Each row has a class, written as a number after it.
[ 268   71 -104  359 -128  112  152  137 -258 -115  -22  145  207 -299
 -305 -738 -281   25   24  560 -286 -234  224 -232  231  316   -4  -98
  127  115  277 -249]	6
[   4  123   94  -89  165   58 -202 -206  164  -46   21 -105  -32  113
  182  243  122  125 -162 -247   58  129 -124   39  -82   88  -18  119
 -113   29 -187  188]	2
[  85  157  158  255   29  210  -18   50 -214  -15 -236  162  109  -50
 -116 -559   39   56  -31  300 -242 -191   38 -166  -30  258 -101    8
   88  -92   -7 -383]	0
[-317  110  379  -75  162  202 -150 -219  -83  261 -399   45 -151  391
  257  186  464   78   41 -382   50   31 -126  -14 -380  116 -199   49
  107 -329 -401 -282]	10
[ -15  -56  -32  147   40  -94 -177   41 -367  228 -196  479  313  121
 -214 -131   74 -144  -70  225  -86 -447   13 -264   -4 -492    2 -493
  508 -244   65 -540]	3
[ 149  103  -56   48    0  122   67   33  150 -199  144 -217  -49 -139
   10 -248 -175  102   -8   13  -20  130   62   31  148  414   -4  206
 -225  162   69  238]	11
[ 189   56  -33  144    7   22  -44    1 -143  -30   -3   99  163  -70
  -87 -219  -51   21 -105  232 -147 -102   51  -77   51   27   25  -82
   92   56   84 -112]	0
[-220  221  423  167  218  238 -228 -188 -321  283 -573  220   55  385
  170 -145  486   64  -94  -86 -141 -234 -115 -173 -294  158 -221  -93
  242 -471 -371 -590]	4
[ -82   -5   52 -119   37  -18 -113  -82  128   24   27  -34  -47  115
  108  250   64  -20  -17 -221  103  102  -76   50 -101 -145  -13   29
    7  -12  -76   64]	6
[-300   35  177 -267   90   67   12 -196  159  101   14 -160 -196  240
  166  334  226  142   95 -388  165  258  -73   43 -134   84  -70  128
  -85  -39 -231  158]	1
[-104   68  294   56  231   29 -299 -110 -378  291 -546  544  256  336
    4  -66  395 -183 -174   66 -185 -509 -210 -132 -374 -612  -96 -395
  500 -433 -243 -740]	9
[  98   72  -41  108  -10   63   30  -25   14  -69   71 -181   -9  -70
   21  -99  -55  104  -49   54  -62   93   79   14   79  326   -8  162
 -122  121   18  159]	5
[ -47  203  254  140   82  292  -20 -125  -90   92 -296 -147 -146  201
  155 -135  295  254   39 -174  -28  194   10  -15 -164  622 -178  290
 -153 -103 -254  -87]	10
[ 110  164   71   40   41  170  -15  -77  179 -151   25 -314 -156    3
  156  -27    1  213  -48 -204    1  257  -20  108   19  545  -38  353
 -345   99 -104  319]	8
[  50  -30 -111  130  -76  -43   26   46 -124   39   40   62  133  -73
 -110 -123  -65  -13  -19  227  -68  -61  125 -130  117    7   21 -108
  123   52  114  -73]	4
[ 112 -196 -432 -106 -260 -263  317  158  193 -244  646 -241   17 -445
 -321 -119 -533  -89  117  345    7  206  211   -2  457  -90  186    5
 -108  483  471  469]	1
[ 427   11 -292   -4  -32 -123 -106  100  180 -306  320   92  265 -263
 -101  -87 -401 -137 -198  189  -50 -233   76  -11  186 -328  158 -159
   23  261  289  216]	9
[-216 -245 -192  -88 -197 -240  218   49  -92  131  222   54   80  -81
 -183  142 -135 -195  173  216   34  -21  229  -87  100 -354   26 -228
  247   80  209  -35]	9
[-174 -110  -12 -147   10 -132  -82  -42   20  112   56   40  -17  117
  -14  306   81   26   40 -184  167   56  -59   -6   39 -252   76  -97
  114  -49  -41   39]	3
[-126   14  106   22  105  -41 -126  -55 -222  172 -197  314  188  127
  -72   -5  168  -69  -86  123  -95 -325  -65 -148 -116 -373  -46 -296
  319 -231  -83 -397]	7
[-261  -71  169  -44  123 -218 -224 -165 -284  374 -242  422  303  275
   -5  365  340 -174 -146  104  -75 -408 -128 -151 -210 -803   -4 -451
  551 -296 -131 -517]	5
[-125 -162 -226 -304 -138 -158  155  -28  355 -117  482 -355 -207 -127
   46  388 -207  -56  129 -187  209  415   76  138  126  -50   85  157
 -161  332  133  539]	1
[   7   49  -18  -91  -55  118  111  -11  234 -163  160 -320 -217   -8
   62   54  -41  191  122 -190  142  417   52  155   12  423  -17  373
 -401  218    1  370]	6
[ 166   18 -158   10  -47  -43    6   58   69 -163  207   30  134 -129
 -100 -126 -214    1  -57  135    0  -62   98  -66  186  -56   80  -73
  -28  143  178  115]	4
[  58   78   36  -11   34  146  -27  -58  142  -69   19 -182 -123   -5
  112  -30  -20   68    5 -188   22  151   -4   45  -80  292  -76  185
 -122   81  -67  167]	7
[ 283   38 -108   10   40  -64 -221   42   93 -197  105   15  105  -72
  -51  -15 -143   71 -178  -81    2 -109 -127   75  181 -160  154    3
  -55   69   59  185]	10
[-185  -29   10 -185  -61    8  186  -41  166    6  193 -271 -189   -9
   16  102  -22   87  160 -154  100  315   42   74   26  190  -19  175
 -145  141    1  263]	9
[ 355  -27 -304   85  -67 -119  -71  148   55 -234  296   36  190 -257
 -203 -208 -370  -16 -128  180  -23 -144   65  -53  336 -118  159 -119
   12  182  276  187]	2
[-297    9  250 -165  127   47 -241 -149  -25  244 -253   96  -79  430
  116  464  427  139   28 -488  202   56 -162   53 -284 -200  -88  -12
  100 -318 -327 -142]	11
[ 165   28 -125  -12  -31   18  -23   36  165 -207  217 -176  -72 -124
  -46  -71 -197  125  -21  -99   61  192    2   74  178  201   83  146
 -203  167   88  321]	6
[-210 -207 -170 -258 -236 -139  299   79  216  -59  362 -331 -256 -112
 -109  225 -150   35  276  -85  225  474  131  131  102   51   69  222
 -226  274  177  411]	2
[  55   60   46   20   89   17 -205  -36  -94   24 -112  242  182   94
   -2  -27   67 -114 -131   66  -74 -240  -37  -99 -125 -329  -22 -203
  241  -98  -30 -262]	0
[ 275  166   18  220  125  108 -186   12 -120  -90 -133  252  302  -30
  -88 -354  -58    5 -206  220 -201 -408   -4 -147   37  -38  -27 -175
  141  -87   25 -246]	11
[ 300  212  116  382   38  280 -100  107 -290    8 -367  123  106   13
  -55 -618   68  175  -76  152 -208 -267    8 -109   40  507  -72   25
   42 -177  -63 -337]	0
[ -57   16   66    5    6   26  -45  -45  -36   54  -67   58   31   62
    0    0   58  -55   15   12  -12  -55    9  -61  -79  -82  -47  -47
  121  -49  -10 -143]	3
[  78   51  -19  -22  -58   71   52   39  116 -103   46 -145  -81    4
   37  -37  -29  115   29  -78   79  194   34   65   24  240   23  192
 -225  119   38  175]	4
[-268   40   45 -124 -134  145  368  -69  203    9  217 -647 -444  -20
  133   55  -10  262  250 -259  135  734  122  148   47  866  -94  567
 -458  274  -40  497]	8
[ -58  -80  -68 -132  -96 -122   44   39   12   -4   90    8   35    3
 -115  121  -10  -31   50   57   78    7   43   30   14 -276   54  -28
   18   71  106   42]	2
[ -19  187  302  241   87  321  -49  -77 -178   98 -397   61  -44  140
   76 -356  227  111   23  -20 -148  -99    3  -87 -229  450 -205  109
   43 -220 -188 -360]	5
[ -97   18   32 -173   65   22  -89 -118  207  -21   89 -170 -128   99
  174  302   63   14  -16 -292  107  188  -87   91 -103  -13  -34  136
  -85   51 -115  232]	8
[   6   24   81  234   27   29  -50    9 -471  208 -313  414  273   34
 -197 -429  112 -157  -33  435 -274 -420   78 -257 -119 -262  -95 -376
  476 -214   43 -647]	6
[ 220   33  -55  211  -48   53    6  147 -167  -30 -121  168  161  -66
 -140 -364  -61   -9  -16  278 -127 -199   67  -83   54   35   -7  -52
   74    2  131 -222]	9
[ -87  -70  -30 -246   78 -237 -133  -69   77   39  138  153  179   54
  -22  318    2 -149 -135   -9   46 -219 -123  -18    2 -694   93 -265
  202  -24   17    3]	2
[-121  -34  -88 -137  -52  -35  114  -29  138  -42  269 -165  -55  -71
  -77   31 -107   21   77  -21   51  203   78   -5   67   -3    8   32
  -61  181   77  219]	4
[ -47   -1   38 -104  135  -98 -178 -116   32   -6   30  148  132   40
    0  176   23  -94 -151   -5  -17 -203 -113  -23  -62 -474   39 -179
  177  -50  -33  -46]	5
[ -95   -1   41  -96    1   57   26  -62   98   16   35 -145 -134   57
   73  111   61   34   74 -157   57  182    9   37  -89  108  -60  132
  -52   57  -70  120]	1
[-348   85  350  -61  168  115 -152 -241 -153  325 -360   69  -67  413
  186  233  501   89    2 -283   34   30 -131  -34 -324   -8 -147  -18
  166 -319 -356 -306]	5
[  59  -48 -160   26 -183   32  177  113  135 -124  252 -285 -181 -175
  -58 -154 -235  116  139  -51   92  308  129   40  277  483   59  209
 -209  211  145  320]	0
[  -4  102  201   68  108  123 -163  -25 -180  129 -348  230  112  240
    8  -69  267   68  -48  -37  -49 -206  -92  -50 -215 -113  -83  -52
  101 -233 -146 -335]	8
[ -97  -15   30   67  -85   20  155   -2 -186  132  -47  -14   29   18
 -109 -144   64   33  100  190 -100   22  135  -96   -2  140  -64  -11
   81  -10   39 -146]	1
[ -36   54   77   27   28   92  -54  -15  -30   53  -91  -57  -80  123
   18  -23   97  191   35 -206   46   47  -39  -20   57  254  -16   75
  -32  -92 -114   27]	1
[ 137  -50  -78    5  114 -271 -318  -53 -132   83  -38  437  446   61
  -58  242   43 -248 -316  229 -134 -578  -97 -110  -36 -899   95 -512
  409 -167   33 -276]	1
[  24  -46  -80 -119   -4  -69  -50   21  138  -92  162 -104  -63   -2
   20  149  -94   89    6 -213  135   93  -57   70  176   18  105   60
 -107   35   18  271]	8
[-362   64  323   48   74  166    3 -130 -221  310 -383   79  -91  305
   59   -5  412  116  134  -98    5   24  -41 -121 -252  180 -220   49
  157 -284 -271 -412]	2
[ -98 -116  -71  -75 -124 -111  172   51  -60   36  112  -12   22  -49
 -152    8  -38  -33  126  187   16   83  102   16   38 -158   34  -25
   17  108  150    3]	6
[ -81   42   35  -49  -12   33   71  -42   58  -65  100 -104  -53  -62
  -71  -60  -65   73   46   23  -10  117   31  -13   41   99  -11   84
  -74   81   27   95]	6
[-206 -103  -64 -277    1 -133   -3  -48  209   24  190 -123 -104  134
   69  483   71  -10   51 -245  213  244  -59  118  -54 -281   33   62
 -105   85  -32  267]	8
[-200    6  228   53   42   90  -42  -55 -295  276 -331  211   54  216
  -27 -138  301  -40   90   53  -78 -148  -17 -130 -219 -118 -119 -127
  329 -250 -115 -494]	5
[-207  -71   28 -231   28  -93    9  -70   71   87   65   -8  -25  141
   15  313  118  -21   49 -138  115   84  -39   49 -113 -286   -9  -31
    9    3  -56   56]	7
[  58 -166 -233 -136  -82 -276   10   28   22  -68  289  150  206 -148
 -151  141 -221 -224  -36  197   -2 -181  104  -59  140 -599  142 -311
  245  144  227   54]	10
[ 194  170   51  105  -61  293  121   46  183 -203   -1 -382 -252  -65
   91 -285  -36  299   85 -148   22  392   49  129    8  857  -69  525
 -495  203  -38  312]	2
[-315 -180   22 -256  -59 -161    1  -10   20  179   74  -22 -111  183
  -20  398  150   31  155 -252  222  179  -63   62   -8 -283   55  -31
   75  -70  -62   53]	0
[-317  -62   66 -176  -38   13  147  -62   86   85  109 -235 -240   75
   33  186   92  113  190 -189  129  337    2   54   -3  176  -47  181
  -72   74  -89  167]	0
[-275  -98  106 -170   12  -96  -44 -101 -118  245  -86  120   42  188
  -32  228  197 -129   72  -57   39  -64  -43  -30 -183 -481  -50 -194
  304 -136  -63 -216]	6
[  71  -54 -174 -127  -58  -94   18   38  167 -150  287 -207  -95 -101
  -50  110 -171  121   19 -159  121  199   13  114  224   74  132  108
 -158  197   84  416]	9
[-290  -30   66  -34 -114   74  283   -5   -7   92   64 -272 -218  -38
  -76 -102   27  104  239   23    3  303   97    1   24  367 -107  228
 -111   77   10   85]	8
[ -63   -6  105 -100  109  -74 -179  -72  -60  109 -153  275  167  233
   19  214  216  -81  -89  -35   -2 -227 -120  -30 -198 -523  -15 -205
  191 -175 -101 -259]	1
[-126   11  116   60   53   51  -92  -25 -186  203 -238  226   99  182
   22  -42  196 -106   17   38  -48 -185   11 -159 -172 -163 -123 -178
  268 -225  -87 -383]	8
[ 119   56   41  191   24   53  -67   32 -307   85 -203  283  227    9
 -122 -334   32  -86  -62  291 -181 -361   70 -174  -24 -112  -51 -255
  316 -141   46 -420]	0
[-249   43  199   39   -7  122  114  -70 -126  169 -151  -38  -92  109
  -16 -143  191  108  139    5  -32   99   40  -88  -70  268 -114   89
   58  -93 -101 -198]	5
[ 194  -49 -111   98  -11 -133 -123   53 -207   13  -39  366  335  -63
 -174 -153  -98 -205 -132  330 -174 -459   58 -170   27 -535   58 -397
  381  -64  160 -302]	1
[-183 -115 -107 -191  -95 -111  147  -36  124   19  291 -265 -153  -22
  -37  249  -50   28  121 -122  113  321   92   76   52   -2   38   99
  -74  188   56  330]	5
